Below is a small trained network, with its code and all its weights. Each question gives an input and a target symbol and asks what happens when units are switched off, that is, made to give their printed mean instead of their output.

import numpy as np


def w(rows, s, z=0):
    codes = np.array(rows[::2]) - 128.0
    scale = np.full(codes.shape[1], s)
    scale[-1] = z or s
    return codes * scale


def f(y):
    return np.maximum(y, 0)


def softmax(a):
    e = np.exp(a - a.max(-1, keepdims=True))
    return e / e.sum(-1, keepdims=True)


def log_softmax(a):
    a = a - a.max(-1, keepdims=True)
    return a - np.log(np.exp(a).sum(-1, keepdims=True))


def net(x, mask):
    ids = ['αδεζηθλμτφψω'.index(c) for c in x.split()]
    T = len(ids)
    res = E[ids] + P[:T]
    u = 0
    for l in range(2):
        r = res
        for j in range(3):
            rows = slice(4 * j, 4 * j + 4)
            q, k, v = (r @ M[l][rows].T for M in (Q, K, V))
            z = softmax(np.where(np.tri(T) > 0, q @ k.T / 4**0.5, -1e9)) @ v
            o = O[l][rows]
            res = res + np.where(mask[u + j], z, o[:, -1]) @ o[:, :-1]
        u += 3
        y = f(res @ A[l][:, :-1].T + A[l][:, -1])
        res = res + np.where(mask[u : u + 8], y, B[l][:, -1]) @ B[l][:, :-1]
        u += 8
    return log_softmax(res[-1] @ U[:, :-1].T + U[:, -1])


Q, K, V, O, A, B = {}, {}, {}, {}, {}, {}
E = w([
[6,134,134,188,160,84],'α',
[181,190,82,110,176,99],'δ',
[181,50,160,81,70,126],'ε',
[92,147,88,81,139,73],'ζ',
[55,147,113,151,89,215],'η',
[90,151,170,110,29,101],'θ',
[126,32,97,178,116,61],'λ',
[148,109,40,144,9,153],'μ',
[128,125,76,25,168,162],'τ',
[174,194,83,153,183,134],'φ',
[124,182,115,63,36,179],'ψ',
[132,229,208,103,119,181],'ω',
],0.017)
P = w([
[157,41,254,159,144,206],'0',
[112,196,152,169,145,124],'1',
[118,190,136,147,137,128],'2',
[119,193,121,138,133,132],'3',
[121,198,105,126,130,138],'4',
[115,196,93,115,125,142],'5',
[117,194,82,110,125,149],'6',
[107,197,70,102,126,152],'7',
[111,199,59,95,123,160],'8',
[101,198,57,81,119,170],'9',
[103,193,50,75,122,178],'10',
[99,188,42,71,120,179],'11',
],0.0082)
Q[0] = w([
[110,155,129,183,139,106],'L0H0',
[90,149,147,117,111,127],'L0H0',
[136,164,114,113,104,124],'L0H0',
[129,130,122,88,116,130],'L0H0',
[113,121,89,139,157,147],'L0H1',
[101,77,177,135,125,114],'L0H1',
[90,90,146,99,105,132],'L0H1',
[117,103,85,155,111,141],'L0H1',
[114,169,160,136,184,116],'L0H2',
[44,5,173,196,120,109],'L0H2',
[175,112,109,134,162,140],'L0H2',
[120,75,211,123,92,197],'L0H2',
],0.018)
K[0] = w([
[149,109,131,165,154,90],'L0H0',
[85,73,131,111,166,136],'L0H0',
[144,118,119,119,156,175],'L0H0',
[136,127,99,100,124,174],'L0H0',
[86,156,94,132,144,111],'L0H1',
[115,104,225,138,151,123],'L0H1',
[133,65,165,136,158,97],'L0H1',
[103,125,113,169,124,88],'L0H1',
[90,177,158,104,159,204],'L0H2',
[107,101,207,193,158,8],'L0H2',
[146,95,96,147,132,167],'L0H2',
[206,144,231,137,144,81],'L0H2',
],0.015)
V[0] = w([
[187,127,127,148,95,123],'L0H0',
[120,111,51,142,152,107],'L0H0',
[157,166,131,172,107,85],'L0H0',
[117,163,112,128,116,155],'L0H0',
[170,61,119,123,163,219],'L0H1',
[197,155,93,69,75,155],'L0H1',
[138,75,121,132,150,87],'L0H1',
[186,124,169,82,179,131],'L0H1',
[79,152,97,154,66,240],'L0H2',
[158,149,100,205,140,191],'L0H2',
[255,132,185,125,126,81],'L0H2',
[164,151,90,153,140,182],'L0H2',
],0.0068)
O[0] = w([
[149,115,138,127,137,77,128],'L0H0',
[62,172,90,162,128,130,124],'L0H0',
[50,155,168,109,128,45,124],'L0H0',
[119,92,88,86,121,147,164],'L0H0',
[198,113,116,157,171,247,103],'L0H1',
[82,88,72,159,154,151,204],'L0H1',
[175,178,146,135,169,137,78],'L0H1',
[153,102,196,180,156,103,97],'L0H1',
[83,131,88,179,190,199,254],'L0H2',
[253,80,96,185,184,151,137],'L0H2',
[255,211,249,70,131,109,63],'L0H2',
[187,144,121,172,162,183,159],'L0H2',
],0.0048,0.0062)
A[0] = w([
[132,83,173,53,78,122,1],'L0N0',
[106,199,147,107,149,139,5],'L0N1',
[192,98,120,244,93,166,164],'L0N2',
[79,139,119,112,86,175,88],'L0N3',
[67,180,149,189,110,170,109],'L0N4',
[178,149,158,98,91,138,127],'L0N5',
[115,175,134,171,148,190,80],'L0N6',
[100,55,146,214,201,129,94],'L0N7',
],0.011,0.0076)
B[0] = w([
[106,213,129,193,60,87,143],'L0N0',
[120,55,117,227,37,121,135],'L0N1',
[80,185,149,164,129,168,196],'L0N2',
[221,134,153,138,104,134,253],'L0N3',
[223,128,119,81,135,72,254],'L0N4',
[148,158,96,116,164,97,161],'L0N5',
[78,109,112,83,72,78,213],'L0N6',
[150,2,192,161,150,110,163],'L0N7',
],0.0097,0.0065)
Q[1] = w([
[217,117,110,81,63,146],'L1H0',
[140,190,115,165,85,137],'L1H0',
[158,56,178,103,68,137],'L1H0',
[166,127,186,111,83,164],'L1H0',
[194,119,180,68,85,145],'L1H1',
[149,94,177,161,90,139],'L1H1',
[153,252,76,112,140,150],'L1H1',
[84,183,121,82,124,100],'L1H1',
[176,56,200,130,33,136],'L1H2',
[32,50,147,178,179,120],'L1H2',
[177,118,204,36,102,152],'L1H2',
[133,52,163,117,81,187],'L1H2',
],0.013)
K[1] = w([
[112,94,175,103,92,188],'L1H0',
[111,165,134,148,116,168],'L1H0',
[157,95,247,138,110,138],'L1H0',
[117,127,202,131,141,165],'L1H0',
[151,185,246,121,143,121],'L1H1',
[117,188,192,167,143,86],'L1H1',
[188,155,79,95,120,193],'L1H1',
[153,84,126,91,89,161],'L1H1',
[163,137,206,186,83,108],'L1H2',
[74,102,101,131,130,61],'L1H2',
[131,144,240,135,127,146],'L1H2',
[134,152,192,150,106,91],'L1H2',
],0.015)
V[1] = w([
[123,185,125,156,66,87],'L1H0',
[128,22,145,93,86,102],'L1H0',
[133,104,182,82,161,174],'L1H0',
[116,113,129,204,113,111],'L1H0',
[174,97,76,161,21,161],'L1H1',
[68,139,61,176,115,116],'L1H1',
[132,176,97,61,160,137],'L1H1',
[98,129,150,1,122,154],'L1H1',
[97,163,119,111,54,78],'L1H2',
[212,109,103,156,210,32],'L1H2',
[178,159,156,15,179,125],'L1H2',
[126,166,123,250,125,90],'L1H2',
],0.0094)
O[1] = w([
[149,51,213,120,215,188,150],'L1H0',
[205,201,201,140,71,36,72],'L1H0',
[102,165,103,149,104,49,97],'L1H0',
[211,53,103,126,66,138,143],'L1H0',
[112,215,188,224,138,76,254],'L1H1',
[172,192,155,102,42,84,113],'L1H1',
[195,47,156,135,184,93,161],'L1H1',
[105,42,175,122,169,52,122],'L1H1',
[134,158,253,150,25,153,102],'L1H2',
[235,211,70,219,211,27,148],'L1H2',
[140,218,160,80,243,129,120],'L1H2',
[150,96,98,202,107,160,166],'L1H2',
],0.0063,0.009)
A[1] = w([
[194,149,123,34,91,143,112],'L1N0',
[177,78,176,169,2,96,105],'L1N1',
[114,120,190,188,163,124,171],'L1N2',
[181,100,90,129,208,171,254],'L1N3',
[124,54,120,69,152,119,159],'L1N4',
[121,151,173,89,80,68,246],'L1N5',
[65,114,207,87,62,157,137],'L1N6',
[169,112,103,212,109,91,78],'L1N7',
],0.0094,0.0063)
B[1] = w([
[75,109,188,196,199,102,154],'L1N0',
[85,125,189,112,166,65,242],'L1N1',
[77,74,66,120,114,103,154],'L1N2',
[116,113,203,133,23,101,248],'L1N3',
[150,204,119,65,138,156,162],'L1N4',
[136,128,59,182,160,255,183],'L1N5',
[220,113,90,112,168,117,181],'L1N6',
[109,130,94,76,181,158,200],'L1N7',
],0.0092,0.016)
U = w([
[208,137,104,108,216,52,2],'α',
[182,131,60,94,58,88,210],'δ',
[132,248,131,145,119,131,67],'ε',
[161,156,172,143,173,146,82],'ζ',
[158,66,144,71,122,94,52],'η',
[93,188,184,30,138,110,208],'θ',
[1,98,178,161,128,56,166],'λ',
[116,128,201,156,67,186,236],'μ',
[187,128,110,99,206,210,152],'τ',
[221,191,206,107,66,38,213],'φ',
[127,181,202,161,179,123,7],'ψ',
[165,86,203,134,192,131,12],'ω',
],0.006,0.0023)

Each question gives the input, a string of symbols that net reads in full, and the target symbol t.
The units are the heads (4 rows each of Q, K, V and O) and the neurons (one row each of A and B). Each row of codes is followed by its name. A weight is (code - 128) times the scale printed after its matrix; where a second scale follows, it is the last column's (O, A, B and U).
mask holds one flag per unit, layer by layer, with each layer's heads first. A switched-off unit (its flag False) gives its mean, the last column of its rows in O or B, instead of its output. The means were averaged over made-up inputs and are rounded, as every weight is.
A unit's drop is (log p(t) with every unit on - log p(t) with that unit switched off) / (log p(t) with every unit on - log p(t) with every unit switched off).
The circuit of an input: a set's keep is (log p(t) with only the set's units on - log p(t) with every unit switched off) / (log p(t) with every unit on - log p(t) with every unit switched off). Starting from the 12 units with the biggest drops (on a tie, the unit counted first), units are removed one at a time, each time the one whose removal leaves the highest keep (on an exact tie, the one counted first), for as long as the keep stays at least 0.8.
circuit, biggest first: the units of the circuit, biggest drop first
most important unit: the unit with the biggest drop
top k neurons: the k neurons with the biggest drops, biggest first
top k neurons in layer l: the k neurons of layer l with the biggest drops, biggest first
which heads matter: for each layer, one digit per head in row order, 1 if its drop is at least 0.15 and else 0, layers parted by /
input α δ ε ψ λ α α δ ψ ψ, target ψ: which heads matter -> 000 / 101
input φ η θ φ ψ τ θ μ δ λ ψ ε, target δ: which heads matter -> 011 / 101
input φ δ τ δ τ η ε α, target α: circuit, biggest first -> L0N4, L0N7, L1H2, L1N7
input τ ζ α ω, target ε: most important unit -> L1H0
input ψ α δ ω, target τ: circuit, biggest first -> L1H2, L1N5, L1N3, L1N6
input μ ε ψ δ φ ψ δ θ α η θ, target η: top 2 neurons in layer 1 -> L1N6, L1N1
input λ ψ φ ψ θ μ α ω, target α: which heads matter -> 010 / 101
input φ φ δ λ ψ, target δ: which heads matter -> 011 / 101
input δ ζ θ η η φ δ λ τ δ, target θ: circuit, biggest first -> L1H2, L1N4, L1H1, L0N4
input δ δ δ λ μ α ζ ψ λ θ λ η, target φ: top 2 neurons -> L1N3, L0N5
input ψ λ ψ φ θ ζ α ψ, target τ: circuit, biggest first -> L1H2, L1N3, L1N6
input δ ζ θ δ, target φ: circuit, biggest first -> L1N3, L0H2, L1H2
input λ θ ψ α μ α δ λ λ λ τ ψ, target α: top 2 neurons -> L0N2, L0N7
input ω ψ λ ζ, target λ: top 3 neurons in layer 1 -> L1N2, L1N6, L1N4
input ψ φ μ ψ δ φ, target λ: top 2 neurons in layer 0 -> L0N2, L0N3
input α ψ ζ ψ δ α φ, target λ: most important unit -> L1H1
input λ η ε α ψ ζ λ τ, target θ: which heads matter -> 000 / 001
input λ φ η, target α: which heads matter -> 010 / 101
input λ θ η, target α: top 2 neurons -> L0N7, L1N3
input ω δ λ δ τ, target θ: circuit, biggest first -> L1H2, L0N4, L1N5
input η α θ λ λ θ δ ψ, target λ: most important unit -> L0N7
input δ δ ε θ, target φ: top 3 neurons -> L1N3, L0N5, L1N5
input δ α δ α θ τ ψ λ λ ε, target φ: top 3 neurons in layer 0 -> L0N5, L0N6, L0N2
input ψ μ ζ δ, target ε: top 2 neurons -> L0N3, L0N4
input λ τ φ θ φ λ ω ζ, target θ: top 2 neurons -> L1N4, L0N6
input φ ψ δ θ, target δ: top 2 neurons in layer 0 -> L0N2, L0N7
input δ λ λ θ α, target α: circuit, biggest first -> L1H2, L0N7, L1N7
input α ω τ ε, target ψ: most important unit -> L1N5
